Below are the code and all the weights of a small trained network. Each question names an input and a class and asks about switching units off, where a switched-off unit gives its printed mean instead of its output.

import numpy as np


def w(rows, s, z=0):
    codes = np.array(rows[::2]) - 128.0
    scale = np.full(codes.shape[1], s)
    scale[-1] = z or s
    return codes * scale


def f(y):
    return np.maximum(y, 0)


def log_softmax(a):
    a = a - a.max(-1, keepdims=True)
    return a - np.log(np.exp(a).sum(-1, keepdims=True))


def net(x, mask):
    res = np.array(x, float).reshape(1, 6) / 4 @ E
    y = f(res @ A[0][:, :-1].T + A[0][:, -1])
    res = res + np.where(mask, y, B[0][:, -1]) @ B[0][:, :-1]
    return log_softmax(res[-1] @ U[:, :-1].T + U[:, -1])


A, B = {}, {}
E = w([
[80,124,119,207,81,167,225],'x0',
[102,157,83,185,116,28,180],'x1',
[92,74,161,127,124,168,104],'x2',
[118,138,129,2,96,164,226],'x3',
[73,183,97,110,39,137,102],'x4',
[144,68,58,111,193,135,145],'x5',
],0.0074)
A[0] = w([
[132,114,163,146,124,151,142,119],'neuron 1',
[117,143,97,134,92,120,122,49],'neuron 2',
[170,124,136,103,183,179,48,140],'neuron 3',
[137,121,141,125,122,176,92,105],'neuron 4',
[139,117,156,158,120,201,177,140],'neuron 5',
[113,139,133,111,128,140,130,40],'neuron 6',
[140,129,164,154,131,194,190,102],'neuron 7',
[129,136,118,78,115,142,166,78],'neuron 8',
[175,143,115,95,202,65,97,59],'neuron 9',
[154,133,121,252,144,119,176,155],'neuron 10',
[79,88,161,175,122,100,89,150],'neuron 11',
[158,96,217,86,181,129,139,252],'neuron 12',
[122,55,78,148,205,146,159,136],'neuron 13',
[124,59,126,164,173,154,144,45],'neuron 14',
[121,116,119,8,133,130,167,235],'neuron 15',
],0.021,0.0025)
B[0] = w([
[107,151,131,124,109,123,129,157],'neuron 1',
[141,183,147,125,166,76,96,154],'neuron 2',
[145,63,164,146,82,153,26,233],'neuron 3',
[99,110,151,106,166,180,83,177],'neuron 4',
[111,193,117,97,85,142,149,197],'neuron 5',
[151,137,124,123,134,123,141,142],'neuron 6',
[111,182,110,111,76,142,155,195],'neuron 7',
[134,152,135,89,111,178,106,187],'neuron 8',
[169,115,30,167,119,97,186,218],'neuron 9',
[124,132,81,252,138,166,145,241],'neuron 10',
[98,171,118,165,96,92,89,195],'neuron 11',
[176,160,153,119,204,18,138,221],'neuron 12',
[108,68,127,82,224,173,115,220],'neuron 13',
[161,168,182,115,178,141,168,189],'neuron 14',
[187,135,94,59,38,152,145,253],'neuron 15',
],0.028,0.015)
U = w([
[102,105,255,147,185,103,59,158],'0',
[124,163,81,210,233,95,226,255],'1',
[112,123,102,128,107,244,160,87],'2',
[212,37,130,110,129,84,107,46],'3',
[156,179,146,18,60,126,182,157],'4',
[66,25,222,150,89,105,251,3],'5',
[100,166,79,233,26,109,127,155],'6',
[67,33,107,109,139,122,204,29],'7',
],0.0056,0.003)

Each question gives the input, the list of numbers given to net, and the class t.
The units are the neurons (one row each of A and B). Each row of codes is followed by its name. A weight is (code - 128) times the scale printed after its matrix; where a second scale follows, it is the last column's (A, B and U).
mask holds one flag per neuron, in row order. A switched-off neuron (its flag False) gives its mean, the last column of its row in B, instead of its output. The means were averaged over made-up inputs and are rounded, as every weight is.
A unit's drop is (log p(t) with every unit on - log p(t) with that unit switched off) / (log p(t) with every unit on - log p(t) with every unit switched off).
unit that matters most: the unit with the biggest drop
k most important neurons: the k neurons with the biggest drops, biggest first
drop when u is switched off: that unit's drop, to one decimal
input [2,-7,7,2,6,3], class 4: unit that matters most : neuron 10
input [-6,-2,-6,-3,-2,-7], class 3: 2 most important neurons : (neuron 10; neuron 3)
input [0,3,3,3,-7,0], class 1: 2 most important neurons : (neuron 3; neuron 12)
input [8,8,8,4,-6,0], class 1: 4 most important neurons : (neuron 15; neuron 10; neuron 3; neuron 13)
input [8,5,5,4,5,7], class 2: 3 most important neurons : (neuron 12; neuron 13; neuron 10)
input [-1,-4,5,3,1,8], class 4: 2 most important neurons : (neuron 15; neuron 10)
input [-8,-3,-3,-5,8,0], class 3: 3 most important neurons : (neuron 10; neuron 9; neuron 3)
input [-4,4,-4,-2,0,-2], class 1: 2 most important neurons : (neuron 3; neuron 15)
input [0,4,8,4,3,8], class 4: 3 most important neurons : (neuron 10; neuron 15; neuron 3)
input [8,7,-7,7,-8,2], class 2: 2 most important neurons : (neuron 10; neuron 13)
input [7,7,-3,3,-6,0], class 1: 4 most important neurons : (neuron 10; neuron 15; neuron 3; neuron 13)
input [7,6,-8,7,-5,6], class 2: drop when neuron 10 is switched off : 0.4
input [8,-7,-7,2,-5,-4], class 4: drop when neuron 9 is switched off : 0.2
input [-7,3,-4,6,-6,1], class 3: unit that matters most : neuron 9
input [0,0,-3,1,-6,-8], class 1: drop when neuron 15 is switched off : 0.6
